Here is a tiny trained network, its code and every weight. The questions are about switching its units off for an input and a target symbol, where a switched-off unit gives its printed mean instead of its output.

import numpy as np


def w(rows, s, z=0):
    codes = np.array(rows[::2]) - 128.0
    scale = np.full(codes.shape[1], s)
    scale[-1] = z or s
    return codes * scale


def norm(h):
    return h / np.sqrt((h * h).mean(-1, keepdims=True) + 1e-5)


def f(y):
    return np.maximum(y, 0)


def softmax(a):
    e = np.exp(a - a.max(-1, keepdims=True))
    return e / e.sum(-1, keepdims=True)


def log_softmax(a):
    a = a - a.max(-1, keepdims=True)
    return a - np.log(np.exp(a).sum(-1, keepdims=True))


def net(x, mask):
    ids = ['βεζηθμξτ'.index(c) for c in x.split()]
    T = len(ids)
    res = E[ids] + P[:T]
    u = 0
    for l in range(2):
        q, k, v = (norm(res) @ M[l].T for M in (Q, K, V))
        z = softmax(np.where(np.tri(T) > 0, q @ k.T / 2**0.5, -1e9)) @ v
        res = res + np.where(mask[u], z, O[l][:, -1]) @ O[l][:, :-1]
        u += 1
        y = f(norm(res) @ A[l][:, :-1].T + A[l][:, -1])
        res = res + np.where(mask[u : u + 8], y, B[l][:, -1]) @ B[l][:, :-1]
        u += 8
    return log_softmax(norm(res)[-1] @ U[:, :-1].T + U[:, -1])


Q, K, V, O, A, B = {}, {}, {}, {}, {}, {}
E = w([
[180,135,145,148],'β',
[111,106,49,100],'ε',
[155,154,145,68],'ζ',
[183,253,108,71],'η',
[75,202,130,143],'θ',
[95,94,99,102],'μ',
[164,146,62,121],'ξ',
[185,145,159,127],'τ',
],0.0033)
P = w([
[129,73,131,181],'0',
[184,244,89,53],'1',
[191,243,98,44],'2',
[184,241,100,39],'3',
[194,248,100,24],'4',
[201,248,104,17],'5',
[197,245,106,10],'6',
],0.0014)
Q[0] = w([
[82,149,74,171],'L0H0',
[31,2,230,211],'L0H0',
],0.0058)
K[0] = w([
[217,46,66,140],'L0H0',
[232,205,71,1],'L0H0',
],0.0054)
V[0] = w([
[6,252,131,202],'L0H0',
[97,21,150,205],'L0H0',
],0.0027)
O[0] = w([
[216,205,4,19,18],'L0H0',
[153,130,215,76,5],'L0H0',
],0.0033,0.0017)
A[0] = w([
[141,87,210,91,102],'L0N0',
[4,102,74,74,122],'L0N1',
[127,40,100,149,34],'L0N2',
[107,13,84,153,33],'L0N3',
[148,187,114,121,234],'L0N4',
[77,161,168,149,74],'L0N5',
[180,167,150,227,90],'L0N6',
[145,112,127,146,4],'L0N7',
],0.0037,0.0017)
B[0] = w([
[204,88,200,116,152],'L0N0',
[253,65,159,56,172],'L0N1',
[53,104,49,127,135],'L0N2',
[31,62,40,107,141],'L0N3',
[156,29,165,133,254],'L0N4',
[121,162,51,86,135],'L0N5',
[223,86,77,114,167],'L0N6',
[140,176,136,124,128],'L0N7',
],0.0028,0.0033)
Q[1] = w([
[208,101,140,111],'L1H0',
[26,75,132,253],'L1H0',
],0.0077)
K[1] = w([
[90,93,150,190],'L1H0',
[254,117,130,70],'L1H0',
],0.0091)
V[1] = w([
[145,253,162,110],'L1H0',
[166,97,200,175],'L1H0',
],0.0036)
O[1] = w([
[254,126,154,137,2],'L1H0',
[110,170,146,234,170],'L1H0',
],0.0042,0.0029)
A[1] = w([
[46,202,150,180,187],'L1N0',
[148,39,100,163,142],'L1N1',
[114,246,117,107,59],'L1N2',
[1,112,149,131,7],'L1N3',
[137,73,143,66,249],'L1N4',
[175,140,175,68,106],'L1N5',
[60,89,100,172,111],'L1N6',
[95,131,54,93,20],'L1N7',
],0.0048,0.0017)
B[1] = w([
[183,224,154,80,229],'L1N0',
[94,115,105,213,190],'L1N1',
[136,19,87,147,198],'L1N2',
[1,204,120,76,194],'L1N3',
[101,94,177,165,253],'L1N4',
[97,80,178,102,200],'L1N5',
[133,201,170,133,195],'L1N6',
[141,113,54,200,193],'L1N7',
],0.0044,0.0026)
U = w([
[185,113,178,248,139],'β',
[33,61,53,154,84],'ε',
[59,183,237,52,124],'ζ',
[219,197,78,39,3],'η',
[232,51,75,91,240],'θ',
[26,52,132,93,19],'μ',
[90,254,32,193,232],'ξ',
[186,142,230,196,135],'τ',
],0.0095,0.0024)

Each question gives the input, a string of symbols that net reads in full, and the target symbol t.
The units are the heads (2 rows each of Q, K, V and O) and the neurons (one row each of A and B). Each row of codes is followed by its name. A weight is (code - 128) times the scale printed after its matrix; where a second scale follows, it is the last column's (O, A, B and U).
mask holds one flag per unit, layer by layer, with each layer's heads first. A switched-off unit (its flag False) gives its mean, the last column of its rows in O or B, instead of its output. The means were averaged over made-up inputs and are rounded, as every weight is.
A unit's drop is (log p(t) with every unit on - log p(t) with that unit switched off) / (log p(t) with every unit on - log p(t) with every unit switched off).
The circuit of an input: a set's keep is (log p(t) with only the set's units on - log p(t) with every unit switched off) / (log p(t) with every unit on - log p(t) with every unit switched off). Starting from the 12 units with the biggest drops (on a tie, the unit counted first), units are removed one at a time, each time the one whose removal leaves the highest keep (on an exact tie, the one counted first), for as long as the keep stays at least 0.8.
circuit, biggest first: the units of the circuit, biggest drop first
most important unit: the unit with the biggest drop
k most important neurons: the k neurons with the biggest drops, biggest first
drop of u: that unit's drop, to one decimal
input θ τ ζ β η μ β, target η: circuit, biggest first -> [L0H0]
input ξ τ ζ ε ζ θ β, target ε: circuit, biggest first -> [L0H0 L1N0]
input ζ β τ η ζ ζ, target ξ: circuit, biggest first -> [L0H0 L1H0]
input ζ ζ μ β, target ξ: circuit, biggest first -> [L0H0 L1N4]
input β ζ ε η, target τ: circuit, biggest first -> [L0H0 L1H0 L1N2]
input β β ζ ζ, target τ: circuit, biggest first -> [L0H0 L1H0]
input ζ ε η ξ μ, target ξ: circuit, biggest first -> [L0H0 L1N6]
input ζ β μ η ξ ε, target ξ: circuit, biggest first -> [L1N2 L1N5]
input θ μ ζ τ η τ μ, target θ: circuit, biggest first -> [L0H0 L1H0]
input η η μ β, target θ: circuit, biggest first -> [L1H0 L0H0]
input ξ ξ ζ θ, target ε: 4 most important neurons -> [L1N2 L0N4 L1N0 L0N3]
input ξ β ζ ε θ ζ, target ε: 4 most important neurons -> [L0N1 L0N3 L1N0 L1N7]
input ξ θ ε η, target θ: 2 most important neurons -> [L1N2 L1N3]
input β η θ τ ε, target θ: most important unit -> L1H0
input τ ξ ζ ε, target β: 2 most important neurons -> [L0N1 L1N3]
input ε η θ β μ η ζ, target μ: 2 most important neurons -> [L0N3 L1N0]
input ξ τ β τ, target ε: 2 most important neurons -> [L0N6 L0N4]
input ε μ ξ θ η ζ ε, target θ: 2 most important neurons -> [L0N1 L1N3]
input μ μ ζ η ζ β β, target ζ: drop of L0N2 -> 0.2
input θ ε τ θ τ θ ε, target η: drop of L0H0 -> 1.1
input η ζ ξ, target θ: circuit, biggest first -> [L1H0]
input θ β ζ ζ τ ξ ξ, target η: drop of L0H0 -> 1.3
